B:
0: [ -29   58  -84   11   40   70  133 -119  123   59  216  -16   71   76
 -127  -29   -3  174  -65 -131  -80   -5 -132   38   94    0  -23  -70
   95  -41   43]
1: [ -48  130  -73   -2 -165   16  -38   79   76  100   21 -149  -21  -74
   26   22  -80  112  -68   22  -41   18   10   46   42  -21 -115  -14
  -58   47   22]
2: [ -61  136   79  178 -227   17 -136   77 -221  177  -46 -103   18  -83
   74   68  -54   76  -58   71  -33   93    6   40   15  -56 -199   15
 -132   91   62]
3: [-136  244  108  226 -530  -34 -485  564 -414  188 -497 -169 -100 -208
  334  227 -129   13  -10  336  151  257  192  107 -148    5 -313   89
 -331  268  -22]
4: [  58  -30   -1  -78  -37 -102  -37  -70  102   39  -19  -28   20  -90
  -87 -204  -23   43    4 -144   -1  -89   88   63 -125  -50   63  -56
   -7  -97  -65]
5: [  37  119 -102    1 -123   55   35   61 -117   94 -108 -148  -22  -44
  -19  -23  -80   -3  -63   11 -112  -27   85  -55   -4  -14 -111    5
 -117   22   61]
6: [  63  -88   25  -24   75    5   87 -129   -6   41  -28   56  -85  -12
  -89 -188  -25   41  -57 -104  -96  -27  -26    3  -40  -36  155  -72
   55 -114   33]
7: [ -38   82  -31  -30  -23  -30   75  -57  100   65  117 -151  -54  -71
   -2 -118  -35  172  -95  -63  -87    7  -35   82   82  -13  -23  -38
   26  -28  -14]
8: [   9   69   17  -72  197  -99  319  -50 -111 -132  121    1  -42    4
  -47 -174   45  241  -89  -63  -11   84 -155  121  122  132   47  -71
  195 -162 -228]
9: [  12  -10 -185 -117   78  129   50  -54  241  -16   -3   30   40  111
 -106    0   36   69   90 -150   11  -30   -1   29 -100  105  138  -32
  124   11   33]
10: [ -19  182   35  114 -397   72 -248  346 -354   95 -332  -28    3 -144
  185  362 -131  -98   70  337  123  153   93  -40  -88   22 -274   83
 -219  184    9]
11: [  71   26 -233 -214  124  108  290   36  150 -130  -34  -15  -69   99
  -90  -56   23   95  -17 -102  -69  -12   13  -19   25  131  153  -24
  160   -5   22]
12: [  17   26  -13  -98   65    2  146 -169   74   25   36 -185 -158 -114
   59 -158    4   99  -35  -56 -129    0   19   46   48   27  104   18
   55  -15   15]
13: [ -75  235   -7  282 -480  158 -365  585 -562  194 -526   22  -13  -26
  166  410 -208 -113  -29  406   90  227   65  -79 -106   19 -372   38
 -340  201   71]
14: [-31  81 -39  76 -89  66 -31  46 -53  91  -8  -6  54  36 -47  40 -28  91
 -25 -30 -15  44 -39  30 -13   8 -78 -33 -17  27  40]
15: [ -31   67  -72  -22  -18   51  -41   19    6   73 -127 -104  -86  -44
   40  -25  -66   45   11   28  -33   30   10   39  -57   75   12  -17
  -27  -17  -44]
16: [ 235  -29 -199 -322    9  108  561    3   99 -168   49   18 -207  -39
 -127    2 -136  -43 -202   69 -243 -101   -9 -244  258  -78  113  -37
  109  -61  188]
17: [  18  109   55   57  -51 -171   23   58 -202   -2   51   16  190  -19
 -120 -151   26  155  -45 -126   72    0    0  114  -53    5 -152  -68
   -5 -115 -207]
18: [ -24   39   39  124 -138   80 -163  -25 -122  155  -92    3   44  -36
   16   93  -37  -14   59   32    6   41    7    2 -102  -17  -71    8
  -83   52   69]
19: [  87   89 -104   10 -113  107   77   53 -194   47  -98   17   80   15
  -98  117  -86  -76   -9   52  -60  -35   24 -126  -17   -7 -138   -8
  -86   -3   60]
20: [  -7    4   -1   29  -22  -32  -62 -153  107  121   88  -64   76  -21
  -95 -172   18  102    0 -202  -44  -63   28   83  -88  -50   21  -44
    1  -42   16]
21: [  43   27 -135 -102 -154   64   97   33  223   78   96  -22  -72  -63
  -94   54 -202   32 -154   68 -122  -74  -73  -87  134 -128  -50  -97
  -28  -64  108]
22: [ -22    1  107   11  -31  -85  -19   10  -47   17    4   58  -68 -106
   26  -44  -69  119  -39   65   55   81 -112  105    4    6   17  -73
   48 -112 -144]
23: [ -33  241   37  161 -302 -157 -222  309 -392  127 -241 -200  120 -106
   50 -102  -25   81  -57  -12   50   52  213  106 -137  -14 -315   26
 -253   69 -124]
24: [ -37  100 -421 -109   84  357    6    4  241   77 -157  -78    3  195
  -92  213  -99  -56  132   14  -67  -49  -45 -104  -97  220   34  -18
    9   22   66]
25: [  49   20 -122 -110   48    7  117   18   76  -42  -31    5    7   40
 -110 -113    1   82  -16 -121  -19  -33   23   27  -54   60   72  -56
   72  -62  -48]
26: [  10   39   68   52 -194  -44 -161  130 -146   75 -179   19    1 -103
   38   20  -60    0   14   62   67   49   69   42 -124  -27  -64  -11
  -93   16  -37]
27: [  89   17 -141 -131  -26  105  222   29   72  -45   36   77  -28   25
 -114   98 -106    7  -65   56  -64  -32  -81 -105   94   -4    6  -63
   65  -58   52]
28: [ -19  -17   34  -57   39 -111   -5 -213  220  103  113 -178  -93 -132
  -12 -318    1  163  -57 -195  -97  -62   30  139  -28  -53  120  -49
   36  -91  -38]
29: [ -79  205 -123  116 -351  119 -195  462 -223  178 -331  -81 -127  -53
   91  231 -291  -22 -161  333  -39  119  -16  -72   37  -18 -278  -53
 -264   45   27]
30: [  69   85 -159 -148   27   19  281  185  -43 -139  -57    9  -42   61
  -78  -42  -16  122 -100  -22  -34   35   -3  -11   73   92   15  -44
   97  -31  -48]
31: [   1  136   70  200 -300   42 -173  533 -635   45 -488  180  -47  -17
   85  255 -189  -78  -71  371  120  224  -23  -57  -77   46 -243  -38
 -202    9  -98]
32: [   4   41   12  -11  -72   32   51 -182  104   94  156 -111    5  -88
    2  -10    5   84   -6  -68  -82  -21   -2   22   50  -64  -16   21
   22   54  109]
33: [   1   31   91   73 -188  -69 -180  130 -136   64 -125   82   59  -89
    2   36  -61   23   22   55  118   53   19   67 -127  -28  -86  -38
  -70  -19  -86]
34: [   8  -58  -92  -78  133   30  119 -131  214   35   45  -54  -88   66
 -106 -286   47  163  -75 -264 -131  -40   13   74  -28    9  221  -67
  120  -50   77]
35: [ 174   15 -141 -295  342 -277  477 -343  172 -141  285 -191   97  -27
 -324 -652   88  196 -125 -481 -177 -284   85   81   19   21  124 -121
  157 -361 -276]
36: [  27   11 -404 -219  175  286  206  -14  297   12  -95   -2 -155  145
 -158   80 -221  -47  -35   76 -160  -90 -160 -157   47  149  127 -124
   64 -182    4]
37: [  58  -10  -78   -8   19   89  -35  -91  -27   36 -112   35  119   64
 -102  -23   70  -39  144 -154   19  -49   96   -7 -206   68   65   16
   16   25   43]
38: [  78   37  -50 -123   57   39  197   37 -137  -93 -166  -35 -140  -50
   46  -24  -11    9   10   61  -38   51   30  -22   -6  118   86   25
   59  -13  -49]
39: [  21  125   79   99 -194  -68 -156  246 -446   45 -352  -24    1 -118
   93   37  -62  -45   32  152   89  101  113   25 -156   58 -163   24
 -169    8 -147]
40: [ -71  -38   90   11  118 -134  -70 -284  251   56  267    4  130  -26
  -97 -236  110  249   73 -289   83  -22  -87  249 -103   22  112  -81
  167 -119 -162]
41: [ -77    8  103   83  -29  -71 -145  -57   25  107   -5  -50  -21  -61
   33 -164   41  171    5 -123   30   68   -2  179  -99    3   57  -32
   26   -9  -51]
42: [ -95 -194  269  120  214 -162  -46 -527  331  132  477   92   96    2
 -142 -426  206  370   -1 -478   -1   -4 -179  316  -51 -104  283 -124
  278 -139  -10]
43: [  21   29    6 -116   -8  -78   54 -142  150    8   92 -111  -35 -152
   11  -98  -24   91   17  -42   -9  -42   10   79   -6    6   36  -15
   47  -66  -93]
44: [  15   47  -64  -40    6   57   33 -158   82   50   78  -45   77  -21
  -60   36   -8   32   80  -60  -14  -45  -28   13  -38   39  -18   -6
   36  -27  -13]
45: [ -14   99   44   57 -139  -24  -55  171 -233   46 -181  -46  -63  -84
   80   16  -59   55  -41  107   20  105   28   46  -34   30  -87    0
  -74   20  -60]
46: [  24   -6  -11 -109   36  -75  142  -72  166  -36  162   28  -10  -51
  -89 -110  -37  160  -65  -71    0  -18  -97   80   57   -7   59  -90
  128 -129 -102]
47: [ -71 -110  184  107   78  -91  -86 -307  155  166  195  -13  -45  -59
  -40 -313   61  220  -46 -254  -64   15  -85  195  -46  -94  178  -80
  101  -90   24]
48: [  84   -4  -52   -7   58   86  135  -57 -175   27 -125   15  -47   37
  -83  -78  -22  -27  -22  -45 -111  -15   12  -72  -41   32   58  -22
    0  -58   53]
49: [ -49  188  -30  132 -471   96 -393  609 -373   86 -533   86   -2  -80
  178  449 -208 -132   72  430  227  202   83  -34 -182   69 -294   26
 -265  167  -59]
50: [  29  -37   74  -50  -64  -15   16 -148  104   40   98   29  -39 -138
    2   28  -59   38   16   38    2   -6  -66   23   16  -62   43  -27
   51  -47    5]
51: [ -45  -69 -137  -41  143  213   -4 -185  267   80   38  109  -47   99
  -92  100  -84   29   84   -1  -22   -1 -210   -7  -44  101  164  -93
  131 -110   16]
52: [   4 -125  154  -19   40  -78  -62 -364  239   96  183  -31  -13 -131
  -12 -219   89  114   72 -227  -19  -47   16  142  -98  -83  201  -12
  108  -27   50]
53: [ 219   26 -188 -318   80   14  474  112  -66 -263 -118   14  -92    6
 -100  -85   10   -5  -60  -30  -78  -53  114 -117   56   91  116    7
  129  -33  -14]
54: [  60   80 -188  -42   27   88  196   88  -80   -8  -63  -24   35  134
 -157  -93   -8   74  -93 -128 -114  -25   28  -53   13   49  -14  -49
   18  -21   56]
55: [ -19    7  -32  -39   19   -2   83  -89  172   43  131  -41  -32   -7
  -58 -131    3  175  -71 -136  -65    0  -53   82   42  -22   73  -60
   91  -31   28]
56: [  53   95  -71  -36    5  -53   62   -5 -108   -4  -69 -112  103    4
  -81 -174   73   68   27 -185  -18  -46  143   54 -119   63  -33    9
  -13   -6  -70]
57: [  33    6  -31 -109  -60  -81   93  -98  206   76  117 -148 -111 -142
  -50 -214  -97  109 -149  -87 -141  -89   18   30   78 -119   38  -67
   -5  -95   23]
58: [ -72 -145  343   97  164 -209 -137 -646  224  161  389  -69   63 -194
   14 -363  180  233  128 -340   23  -30  -82  300 -119  -77  209  -20
  170 -121 -102]
59: [ -17   80 -128   17   23  115   43  215 -171  -25 -190  128   -6  125
  -64  116  -90   46  -11  107   48  104 -127  -10  -35  157  -37  -82
   31  -86 -118]
60: [  53   10    1  -45  -69   54  135  -43    3    6   81   74  -34  -61
  -41  113 -100   25  -50  102  -37   13 -118  -56  100  -43  -24  -45
   46  -55   35]
61: [ -45   68  124   84 -118    9  -68 -125  -49   90  146   28   68 -125
   56  199  -50   72   67  127   78   78 -153   61   42   -8 -131   -6
   21   -9  -61]
62: [ -72  218  153  226 -464  -47 -403  594 -624   94 -568   -3  -55 -173
  282  286 -137  -57   25  408  217  278  135   60 -174   60 -315   68
 -294  175 -128]
63: [ 55   2 -59 -58 -50  28  19  41   6  -9 -85  52  25   4 -66  -9 -14  18
  25 -45  23  -8  38   0 -92  22  40 -28  27  -9   1]
64: [  72 -130  -21  -91  112   43  169 -102  113  -30   57  213  -77   39
 -162  -68  -88   49  -66  -30  -43  -21 -173  -30   27  -23  188 -143
  150 -197  -12]
65: [  31   -5  -66  -16  -22   82   30 -184  123  119   90  -33   27  -20
 -107  -24  -63   12   -7  -79 -103  -85  -36  -40   -8  -61   10  -43
   -7  -57   89]
66: [  77   89  -21 -126   17  -80   70 -433  164   41  270 -238  217 -171
  -63  -78   87   12  187 -195  -13 -189  111   44  -76    8  -83   76
   19  -26  -85]
67: [  23   61  -20  -14 -169   -3   19   63  -22   87   -6  -44  -61 -109
  -17   29 -162   27 -115  105  -68  -10  -33  -37   72  -89 -104  -53
  -77  -50   18]
68: [ 191   16 -240 -335    2   44  424  182  110 -241  -67   43  -91   29
 -118  -16  -39   21  -94  -18  -65  -55   83 -117   90   41  113  -25
  135   -1   48]
69: [  87  -28  148   -7  155 -221  141 -292 -131  -24  186   58  159  -71
 -178 -310   67  113    9 -225   21  -87  -51  110  -66  -10   21  -90
   97 -270 -252]
70: [ -12  -43  -23  -93   64  -38    0 -108  251   -4   98   54    9  -21
  -78  -98  -10  135   35 -111   57  -17  -78  117  -64   36  128  -86
  133 -112 -110]
71: [  75   47  -51 -118  -35  -91   81 -128  129    2  101 -136   94  -83
  -83 -178   56   84   20 -212  -30 -115  138   59  -60  -31    1    7
   20   -7  -20]

[ -64   57  -96  351 -129  -67   14 -114  -70 -170  112   82  -17  -47
  287  -81   35  226 -120 -178 -185  204 -194  285   10  164  182   70
  -78  299]	15
[   0    1  -41   19  249   29  -61  -97 -286  192 -351 -100 -202 -124
 -106   57   16 -189  145 -295  -58 -103  -98  101 -151  -17  -64   59
  176 -189]	56
[ 153   39    9    2   39  -54  -38 -124  -94  116   70   86 -141 -139
   63   10   44 -164   45   21 -110 -105  155  101   -6   26   12  -14
  -24 -198]	65
[ 149 -149  221 -189 -262   82  181 -219  170   67  206  112 -127   -2
 -142   55  -12   31   -2  311   -3 -233  475  -70  318 -118 -161 -111
   31 -143]	21
[  70  124  244 -146  180   22  126  -10   15  -93   97   58   56   30
  152  116    8 -201   61  118  143  -31  541 -155  226  -38  108 -307
 -248 -216]	69
[  56  -85  172 -124   29  106   23 -122  -83   75  -14  111 -103  -80
  -33   91   44  -90  -75  178  161 -168  296   43  112  -63    9 -164
  -61 -221]	33
[ 208  -42  194  -70  -27   -9  191  -55  -36 -137   71  148 -121  -36
  215   67   90 -113   57  -32  -91 -209  418  -64  120 -121   -3  -43
 -136 -141]	35
[-181  -18    2  169  276   57 -114  -66 -194  307 -206 -121  -43   17
 -110  -26 -120 -128  186 -357   44  -85 -243   90 -226  181  -58   71
  140  -25]	62
[ -92   18  -15  109   38    9   82 -208  -84    2 -170 -151 -108   20
 -125  -17  -38  119   40 -257  -63   55 -115   -9  139   49 -163   51
  314  113]	55
[ -13  154 -139  475 -145 -200   32 -299   16 -293  227   37  -33   -4
  288 -175   85  342 -225 -265 -254  281 -262  148  183  290  -11  193
  236  444]	29
[  18  -87    6   53 -221   37  267  -98  -56 -196  -90   15 -140   -7
  117    8   31  258   22 -155 -197   37   31  105  183 -130   27    1
  -11  198]	34
[ 135   13  196  -85  114  -18   82  -34 -150  -34  160  112  -54  -63
  178  -22  -50 -229   45   29   99 -248  256 -171  110    9  -97  -98
  -50 -246]	64
[  79   75 -103   65  222  -28 -144 -120 -354   25 -229   83 -194 -251
  131   55  182 -117 -141  -83   23   25  -79  270 -104   20  157  -47
   -5 -193]	37
[  40  156   22  208  314 -158  -43 -273  -81   34   34  -79  -70   42
   41 -109   42  -77   19 -346    3  -34  -61 -195   87  281 -255  121
  418   29]	16
[  31 -123  182 -195 -122  172  192 -145   46  -17 -198   13 -148  -16
 -178  199   72   50   -9  142   23  -78  444   59  242 -246    3 -173
  -34 -122]	20
[  28  -54 -117   57  -44  -14  -17    2 -327  185  -16   -7 -171 -190
   57 -127 -183 -108  192 -175 -186 -168 -339  160 -165   24  -63  105
   41 -114]	11
[ -83  226  -11  189  309 -110  -74 -252  -62   19   24 -126   22   43
   -6  -77  -13  -13  -37 -210   97  156  -72 -114  163  291 -123  -39
  309   61]	60
[-176  107  -96  401   86  -50    7 -264 -127 -255 -211  -86  -52   17
  113  -26  137  314 -240 -392  -46  313 -282  171  115  186   33  107
  282  381]	41
[ -42  -44  127 -191  -53  153   71  -62   21  174  -64  -22  -51  -33
 -197  130  -93  -76  113  215   52  -45  320   89  137 -128   65 -244
 -141 -202]	44
[ -26  -40  114 -165 -305  119  234  -17  206  118   86  -72  -14   46
 -179   98 -211   18  301  180 -230   13  382   72  212 -183   57 -185
 -222  -47]	2
[ -31  192   94  234   80  -82    6  -94 -108 -327  134   55   59  -56
  302   -9   -3  -39 -181  -87   17  156   87    4  166  144   74  -47
  -34   57]	31
[ -30   47  -87  435 -192  -91  -86  -41  -65  -67  206  116  -18 -111
  308  -91  -66   15   -8 -210 -357   96 -214  363 -199  188  177  219
 -160  188]	12
[  37  -25   84   64   84   26  -64  -73 -248   24  -46   74 -120 -158
   74   16  -24 -195  -41  -67   29 -172   12   82  -70   19  -43   39
   32 -200]	53
[  -7   89  -26   -9   -1   -2  106 -104   24   15   25   -6  -19   11
   66   22   30  119   59   29  -58  167  147  116  176   17  174 -209
 -144   65]	18
[ -35  -87  208 -108 -111  124  149 -136   35    0   57    8  -38   28
 -122   54 -103   33   -1  152  105 -115  281  -72  270  -70 -111 -151
   33  -73]	46
[  84  152   -3   40   15  -86   42 -143 -108 -151  124   46  -57 -118
  170  -31   20   -9  -90   53  -39   91   97   24  217   51   32 -111
    4  -55]	17
[ -62   32  -31   78  -36   26   51 -176 -117 -102  -35   10  -60  -59
   56  -19   36  201 -157   12   52  147  -57  138  203   42   64 -122
   48  110]	40
[-230  129  187  224 -201   60   82  -11   -5 -357   82  -88  133  -21
   61   66 -282  -35  -62  -20  -90  194  106   26  212    8    2  -15
  -51   90]	8
[  66 -152   34  142   18    8  -26  -63 -143  246  -61   55 -189  -61
   21  -32  -33 -158  204 -307 -202 -303  -82  128 -271   47  -99  234
   67  -86]	28
[ -41   60  -43  -11 -115    9  170  -80   57   32   68  -68  -12   36
    8  -29  -90  162  160   -3 -145  154   71   83  203   -5   93 -166
  -99  125]	13
[ 163 -218  184 -131 -326   76  243  -80  181  133  250  157 -115   46
   13    6  -47   45  186  154 -171 -295  401   20  133 -128  -40  -44
 -181  -45]	57
[  22   21  -66  128 -134  -15  121 -190   18 -108  -55   13 -117  -27
   76   23  116  236  -49  -97 -199  164   54  202  155  -17  103  -16
   11  189]	23
[-107   61  -37  177  218  -33  -10  -75 -146  183 -112 -147  -47   42
  -14  -77 -119  -75  236 -410  -87  -15 -221   -6 -111  174  -92   86
  171   55]	45
[ -78  106  -93  266  -21  -36 -175 -197  -61   28  108   76  -13 -118
   98  -31   46   97 -212   63  -23  213 -128  340    6  217  192  -34
  -41   95]	10
[ -14 -189  186 -211 -112  182  160  -64  -52  128   -7   58  -87   -8
 -113   53  -86   29   56  192  150 -216  234    6  166 -139  -38 -208
  -97 -142]	70
